Below is a small trained network, with its code and all its weights. Each question gives an input and a target symbol and asks what happens when units are switched off, that is, made to give their printed mean instead of their output.

import numpy as np


def w(rows, s, z=0):
    codes = np.array(rows[::2]) - 128.0
    scale = np.full(codes.shape[1], s)
    scale[-1] = z or s
    return codes * scale


def norm(h):
    return h / np.sqrt((h * h).mean(-1, keepdims=True) + 1e-5)


def f(y):
    return np.maximum(y, 0)


def softmax(a):
    e = np.exp(a - a.max(-1, keepdims=True))
    return e / e.sum(-1, keepdims=True)


def log_softmax(a):
    a = a - a.max(-1, keepdims=True)
    return a - np.log(np.exp(a).sum(-1, keepdims=True))


def net(x, mask):
    ids = ['ΘΩαβγδεζηλμξπσφψ'.index(c) for c in x.split()]
    T = len(ids)
    res = E[ids] + P[:T]
    q, k, v = (norm(res) @ M[0].T for M in (Q, K, V))
    z = softmax(np.where(np.tri(T) > 0, q @ k.T / 4**0.5, -1e9)) @ v
    res = res + np.where(mask[0], z, O[0][:, -1]) @ O[0][:, :-1]
    y = f(norm(res) @ A[0][:, :-1].T + A[0][:, -1])
    res = res + np.where(mask[1:17], y, B[0][:, -1]) @ B[0][:, :-1]
    return log_softmax(norm(res)[-1] @ U[:, :-1].T + U[:, -1])


Q, K, V, O, A, B = {}, {}, {}, {}, {}, {}
E = w([
[149,95,136,128],'Θ',
[150,206,177,196],'Ω',
[137,106,146,143],'α',
[187,84,192,144],'β',
[193,101,65,111],'γ',
[133,119,133,108],'δ',
[37,171,230,22],'ε',
[117,106,153,114],'ζ',
[130,250,136,93],'η',
[145,99,144,142],'λ',
[156,132,135,36],'μ',
[138,112,130,113],'ξ',
[114,102,147,128],'π',
[113,108,152,132],'σ',
[107,49,123,69],'φ',
[122,99,147,103],'ψ',
],0.022)
P = w([
[95,134,129,255],'0',
[169,181,127,57],'1',
[165,187,129,64],'2',
[165,191,132,60],'3',
[164,191,132,63],'4',
[161,192,130,76],'5',
[159,192,128,74],'6',
[158,190,128,73],'7',
[157,188,127,74],'8',
[156,185,125,72],'9',
],0.006)
Q[0] = w([
[6,60,108,99],'h1',
[155,112,182,63],'h1',
[2,29,234,77],'h1',
[164,209,103,149],'h1',
],0.0084)
K[0] = w([
[96,48,129,139],'h1',
[78,177,116,145],'h1',
[118,54,130,249],'h1',
[164,228,180,121],'h1',
],0.014)
V[0] = w([
[180,123,91,131],'h1',
[94,43,6,142],'h1',
[254,75,99,168],'h1',
[112,117,189,73],'h1',
],0.0099)
O[0] = w([
[178,112,82,49,111],'h1',
[5,153,145,124,2],'h1',
[179,83,68,141,139],'h1',
[73,1,90,123,178],'h1',
],0.0096,0.0063)
A[0] = w([
[179,131,36,110,3],'n1',
[183,88,160,128,73],'n2',
[98,232,52,124,92],'n3',
[175,199,18,89,169],'n4',
[127,125,254,119,104],'n5',
[108,148,87,71,149],'n6',
[203,128,138,105,60],'n7',
[51,89,69,102,36],'n8',
[70,107,195,54,222],'n9',
[162,194,147,153,130],'n10',
[125,117,43,126,65],'n11',
[92,46,166,170,164],'n12',
[118,98,36,153,250],'n13',
[138,68,192,168,171],'n14',
[173,48,148,129,170],'n15',
[68,172,154,98,33],'n16',
],0.013,0.0036)
B[0] = w([
[176,149,131,158,183],'n1',
[136,165,153,107,211],'n2',
[82,5,215,65,143],'n3',
[160,59,151,193,212],'n4',
[160,72,129,127,192],'n5',
[42,156,133,159,162],'n6',
[115,112,136,100,227],'n7',
[99,50,102,197,143],'n8',
[129,172,76,167,211],'n9',
[80,143,89,158,170],'n10',
[92,96,148,109,146],'n11',
[146,165,128,67,182],'n12',
[124,140,71,153,177],'n13',
[155,128,93,124,201],'n14',
[62,146,138,66,255],'n15',
[92,151,196,117,153],'n16',
],0.011,0.009)
U = w([
[189,118,181,95,5],'Θ',
[110,81,136,189,120],'Ω',
[153,184,92,87,104],'α',
[134,124,71,126,79],'β',
[76,136,149,153,106],'γ',
[122,178,106,158,158],'δ',
[55,103,189,140,87],'ε',
[229,171,151,167,242],'ζ',
[63,108,68,130,211],'η',
[131,155,102,119,76],'λ',
[104,114,159,80,62],'μ',
[103,59,151,168,122],'ξ',
[185,48,82,154,85],'π',
[106,141,120,103,80],'σ',
[131,103,253,137,172],'φ',
[75,225,200,98,226],'ψ',
],0.016,0.0032)

Each question gives the input, a string of symbols that net reads in full, and the target symbol t.
The units are the heads (4 rows each of Q, K, V and O) and the neurons (one row each of A and B). Each row of codes is followed by its name. A weight is (code - 128) times the scale printed after its matrix; where a second scale follows, it is the last column's (O, A, B and U).
mask holds one flag per unit, heads first, then neurons. A switched-off unit (its flag False) gives its mean, the last column of its rows in O or B, instead of its output. The means were averaged over made-up inputs and are rounded, as every weight is.
A unit's drop is (log p(t) with every unit on - log p(t) with that unit switched off) / (log p(t) with every unit on - log p(t) with every unit switched off).
The circuit of an input: a set's keep is (log p(t) with only the set's units on - log p(t) with every unit switched off) / (log p(t) with every unit on - log p(t) with every unit switched off). Starting from the 12 units with the biggest drops (on a tie, the unit counted first), units are removed one at a time, each time the one whose removal leaves the highest keep (on an exact tie, the one counted first), for as long as the keep stays at least 0.8.
circuit, biggest first: the units of the circuit, biggest drop first
k most important neurons: the k neurons with the biggest drops, biggest first
drop of u: that unit's drop, to one decimal
input β ψ δ Ω ψ λ σ, target π: circuit, biggest first => [h1]
input ζ π π, target α: 3 most important neurons => [n12, n9, n4]
input φ ψ ψ μ Θ η γ σ φ, target η: 2 most important neurons => [n9, n8]
input Ω ξ σ ψ σ, target Θ: circuit, biggest first => [h1, n9]
input ψ Ω σ ψ π σ ε ψ, target η: 2 most important neurons => [n9, n8]
input δ ψ λ β Θ Θ γ δ, target π: 2 most important neurons => [n4, n1]
input φ π Θ, target η: 2 most important neurons => [n8, n13]
input π φ σ, target ψ: 3 most important neurons => [n16, n4, n9]
input ψ Ω λ η σ, target η: 2 most important neurons => [n9, n8]
input ξ ψ Ω σ, target ε: circuit, biggest first => [h1, n3, n6]
input σ β β δ η π, target ζ: 3 most important neurons => [n15, n5, n9]
input ψ σ Ω λ μ β β φ ζ π, target η: 2 most important neurons => [n8, n9]
input ζ Θ η σ ζ, target α: 3 most important neurons => [n9, n12, n4]
input ψ δ μ Ω γ π ζ, target η: 4 most important neurons => [n9, n8, n5, n2]
input σ β ψ Ω σ β Θ η ψ, target ζ: 3 most important neurons => [n15, n9, n5]
input λ λ σ ζ η η μ ζ λ π, target φ: drop of n9 => 0.8
input δ γ π λ ξ π φ δ, target η: drop of n12 => 0.1
input β ψ σ α ζ, target π: drop of n15 => -0.3
